Below are the code and all the weights of a small trained network. Each question names an input and a class and asks about switching units off, where a switched-off unit gives its printed mean instead of its output.

import numpy as np


def w(rows, s, z=0):
    codes = np.array(rows[::2]) - 128.0
    scale = np.full(codes.shape[1], s)
    scale[-1] = z or s
    return codes * scale


def norm(h):
    return h / np.sqrt((h * h).mean(-1, keepdims=True) + 1e-5)


def f(y):
    return np.maximum(y, 0)


def log_softmax(a):
    a = a - a.max(-1, keepdims=True)
    return a - np.log(np.exp(a).sum(-1, keepdims=True))


def net(x, mask):
    res = np.array(x, float).reshape(1, 7) / 4 @ E
    u = 0
    for l in range(2):
        y = f(norm(res) @ A[l][:, :-1].T + A[l][:, -1])
        res = res + np.where(mask[u : u + 9], y, B[l][:, -1]) @ B[l][:, :-1]
        u += 9
    return log_softmax(norm(res)[-1] @ U[:, :-1].T + U[:, -1])


A, B = {}, {}
E = w([
[124,118,134],'x0',
[128,129,128],'x1',
[132,138,124],'x2',
[129,242,254],'x3',
[9,183,85],'x4',
[114,97,146],'x5',
[134,143,119],'x6',
],0.005)
A[0] = w([
[85,76,147,73],'L0N1',
[177,181,111,128],'L0N2',
[12,169,105,254],'L0N3',
[110,180,206,235],'L0N4',
[140,186,64,191],'L0N5',
[104,152,171,99],'L0N6',
[125,181,182,242],'L0N7',
[178,103,133,192],'L0N8',
[110,98,66,179],'L0N9',
],0.011,0.0021)
B[0] = w([
[184,101,96,153],'L0N1',
[153,121,136,158],'L0N2',
[58,183,3,254],'L0N3',
[46,115,213,226],'L0N4',
[159,38,116,177],'L0N5',
[121,66,67,167],'L0N6',
[30,118,168,212],'L0N7',
[69,47,92,182],'L0N8',
[201,173,163,215],'L0N9',
],0.013,0.0065)
A[1] = w([
[140,111,243,2],'L1N1',
[157,102,93,185],'L1N2',
[162,52,187,228],'L1N3',
[239,135,159,134],'L1N4',
[89,187,226,170],'L1N5',
[152,112,236,14],'L1N6',
[67,138,86,153],'L1N7',
[197,255,60,16],'L1N8',
[174,76,66,190],'L1N9',
],0.013,0.0025)
B[1] = w([
[121,2,111,172],'L1N1',
[145,147,116,203],'L1N2',
[138,140,204,223],'L1N3',
[105,116,215,160],'L1N4',
[173,164,67,208],'L1N5',
[97,24,114,162],'L1N6',
[166,144,168,226],'L1N7',
[204,78,7,197],'L1N8',
[144,170,102,254],'L1N9',
],0.024,0.0069)
U = w([
[233,166,227,220],'0',
[79,25,213,9],'1',
[189,187,40,255],'2',
[4,192,106,1],'3',
],0.014,0.001)

Each question gives the input, the list of numbers given to net, and the class t.
The units are the neurons (one row each of A and B). Each row of codes is followed by its name. A weight is (code - 128) times the scale printed after its matrix; where a second scale follows, it is the last column's (A, B and U).
mask holds one flag per neuron, layer by layer. A switched-off neuron (its flag False) gives its mean, the last column of its row in B, instead of its output. The means were averaged over made-up inputs and are rounded, as every weight is.
A unit's drop is (log p(t) with every unit on - log p(t) with that unit switched off) / (log p(t) with every unit on - log p(t) with every unit switched off).
The circuit of an input: a set's keep is (log p(t) with only the set's units on - log p(t) with every unit switched off) / (log p(t) with every unit on - log p(t) with every unit switched off). Starting from the 12 units with the biggest drops (on a tie, the unit counted first), units are removed one at a time, each time the one whose removal leaves the highest keep (on an exact tie, the one counted first), for as long as the keep stays at least 0.8.
circuit, biggest first: the units of the circuit, biggest drop first
top k neurons: the k neurons with the biggest drops, biggest first
top k neurons in layer l: the k neurons of layer l with the biggest drops, biggest first
drop when u is switched off: that unit's drop, to one decimal
input [7,8,-4,-6,-8,-4,-1], class 0: circuit, biggest first : (L0N3, L1N3)
input [-2,-2,0,0,0,-2,-7], class 0: circuit, biggest first : (L0N3)
input [-5,6,-3,-2,-6,1,-7], class 0: circuit, biggest first : (L0N3, L1N3)
input [-6,1,8,-2,-5,-1,-7], class 0: top 3 neurons : (L0N3, L1N3, L0N4)
input [0,5,-6,2,0,2,5], class 1: top 2 neurons : (L0N4, L0N3)
input [-1,-3,8,-5,0,2,-8], class 0: top 3 neurons in layer 0 : (L0N3, L0N9, L0N4)
input [-6,-8,-3,-8,-1,-2,5], class 0: top 2 neurons : (L0N3, L0N9)
input [6,1,-1,1,0,2,-1], class 1: top 3 neurons : (L0N3, L0N4, L1N9)
input [0,3,-7,-5,0,-6,6], class 0: top 3 neurons in layer 0 : (L0N3, L0N9, L0N5)
input [-5,-4,8,8,1,4,-4], class 3: top 2 neurons in layer 0 : (L0N5, L0N9)
input [-5,-7,2,-3,0,7,-5], class 0: top 3 neurons : (L0N3, L0N4, L1N4)
input [8,7,1,3,-4,5,0], class 1: drop when L0N3 is switched off : 0.4
input [0,4,-4,7,-3,-3,3], class 1: drop when L0N3 is switched off : 0.2
input [-8,7,-6,4,-5,-3,-1], class 1: drop when L0N3 is switched off : 0.6
input [-5,6,4,8,-2,4,7], class 1: drop when L0N3 is switched off : 0.3
input [4,1,-2,5,1,-4,-7], class 3: top neuron in layer 1 : (L1N5)
